U: [  4.7  -9.7  49.7  -3.7  33.9   5.2   7.2  16.7 -17.3 -15.1   7.1  17.0
 -27.1 -14.5 -12.4 -10.4 -29.0  15.5   9.4  53.5   7.2  12.9 -27.2 -38.0
  25.6 -27.8  -4.2 -15.4  12.7   6.3 -47.3  15.5   3.5  10.6  28.6 -42.7
  -5.7 -38.9 -54.1  21.1  25.6  40.7  32.6   0.2 -23.4 -44.8]
P: [  7.6  -5.7  34.3  43.6  19.0  -5.9  -9.8 -31.2  19.2  29.5 -35.8 -18.5
  37.4  -8.9 -10.3 -65.3  -7.6  26.9   5.5  16.0  -5.5 -26.0 -28.3  41.7
 -16.9 -24.9 -19.2 -46.3   4.6   0.4 -18.6 -41.5  -3.2  45.0  24.0 -40.9
 -37.6  14.1 -23.9  -5.1 -34.1  29.2  16.4  16.2 -58.6 -30.4]
T: [ -7.5  -7.3  27.9 -13.2  41.6  31.4 -31.9 -41.0 -10.6  -0.2  -6.0  -6.4
  13.8 -20.0   6.6 -20.7 -21.5  65.5  19.0   7.4  -5.7   9.7  -3.3  37.0
 -17.6 -39.0  12.7 -62.5  34.9   0.8  -4.7 -41.8  20.0  19.0  28.0 -34.7
  -2.0 -20.3 -23.6 -11.5 -36.5  24.8   8.8  16.2 -47.6 -36.2]
Q: [ 29.3 -19.2  30.4  -2.9  42.6  10.0 -30.5 -31.2 -15.9   3.2 -50.5 -18.4
  16.7 -42.0  15.1 -54.9  17.8  29.1 -19.8  10.9 -38.1   7.1 -37.0  33.3
 -13.8  -3.5   1.1  -5.6   4.6   2.8 -10.0  -0.4   5.6  14.8  -1.6   6.6
  -2.8  -3.5 -19.4  19.3 -81.9  32.9   0.8  -0.2 -69.1 -29.4]
G: [  6.0   9.2  12.7 -28.0  15.9  29.6  -5.4  29.6 -22.3  29.0 -26.3  15.4
 -16.8  -5.5  10.7 -21.3  11.2  33.1 -11.5  28.9  18.6 -11.1 -26.2 -17.5
 -10.8 -26.3   6.0  15.7 -19.3   3.7 -36.8 -14.4  -2.7  32.3  19.2  -1.7
   2.1 -11.8 -22.5  16.1 -29.5  64.0  53.4  12.4 -19.0   0.9]
X: [  0.9 -35.7  12.7  25.9  34.3   5.3  -3.4 -90.0  -5.0  19.2 -41.5 -22.1
  24.2 -30.8  21.5 -33.8  31.3  34.2  22.4   1.9   6.1  -9.5  -2.0  42.7
  -9.5 -18.8 -10.8 -45.2  21.9   3.9 -16.6  -0.4 -14.6  45.0  25.8  12.4
 -42.8 -16.5 -24.7  22.6 -35.7  15.0  -4.0   0.1 -42.6 -55.7]
V: [ -4.4 -46.4  22.4 -12.9  41.5 -12.7 -33.1 -42.3 -26.2 -23.5 -18.8 -25.9
   8.1 -26.9  11.7 -65.9 -44.3  29.0  29.8 -19.8 -27.5 -28.9  13.4  25.4
  -6.8  15.5   4.9  15.1  14.9  43.7 -28.2 -19.7  18.3  44.1  23.5   7.2
  -9.9 -21.3 -22.5 -18.3 -14.2  36.8   3.5  26.5 -43.8  -0.4]
Z: [ -7.5 -47.9  43.4  -8.4  11.7 -18.2  36.9 -38.2 -10.9  50.5 -36.3   2.1
  -2.9 -57.3  -6.5  25.8  22.7  39.8 -16.5  56.5  -5.0  11.2  -9.0  31.0
  -8.1 -38.4 -45.1 -23.9   4.1   0.7 -19.8   1.3  16.7  48.1  39.2 -28.3
  10.6  26.6   2.9  28.6  15.1 -33.4  30.6  39.9  17.1 -22.7]
len: [ -7.5  -7.3  27.9 -13.2  41.6  31.4 -31.9 -41.0 -10.6  -0.2  -6.0  -6.4
  13.8 -20.0   6.6 -20.7 -21.5  65.5  19.0   7.4  -5.7   9.7  -3.3  37.0
 -17.6 -39.0  12.7 -62.5  34.9   0.8  -4.7 -41.8  20.0  19.0  28.0 -34.7]	36
len: [  4.7  -9.7  49.7  -3.7  33.9   5.2   7.2  16.7 -17.3 -15.1   7.1  17.0
 -27.1 -14.5 -12.4 -10.4 -29.0  15.5   9.4  53.5   7.2  12.9 -27.2 -38.0
  25.6 -27.8  -4.2]	27
at: [ 7.4 -5.7]	T, 19
at: [-14.5 -12.4]	U, 13

E: [  7.6   4.2 -40.0  21.0 -78.9  -8.1 -47.6  20.7  42.0   9.6 -68.5  18.6
  28.6  18.7 -25.1 -54.7 -17.6   4.7 -59.4  40.8]
B: [ 12.1 -71.1 -43.0 -10.2  51.8  -9.1  13.9  46.7 -35.4 -11.4  33.4 -40.3
 -61.7 -55.5 -24.6  22.9 -71.5  -8.0 -10.1 -34.7]
W: [-22.1  17.1 -68.4 -32.7 -72.9  59.7 -57.5  15.5 -10.4  47.4 -20.9  22.3
  87.6 -49.8  10.9  12.1 -71.1 -43.1 -74.4  24.2]
K: [-57.6 -36.1  -9.0 -10.2 -40.3  51.8 -61.7  33.4  -9.1 -11.4  13.9 -35.4
  46.7 -55.5 -24.6  22.9 -71.5  -8.0 -10.1  -6.4]
at: [-10.2 -40.3  51.8 -61.7  33.4  -9.1 -11.4  13.9 -35.4  46.7]	K, 3
len: [ 12.1 -71.1 -43.0 -10.2  51.8  -9.1  13.9  46.7]	8
at: [ 12.1 -71.1 -43.1]	W, 15

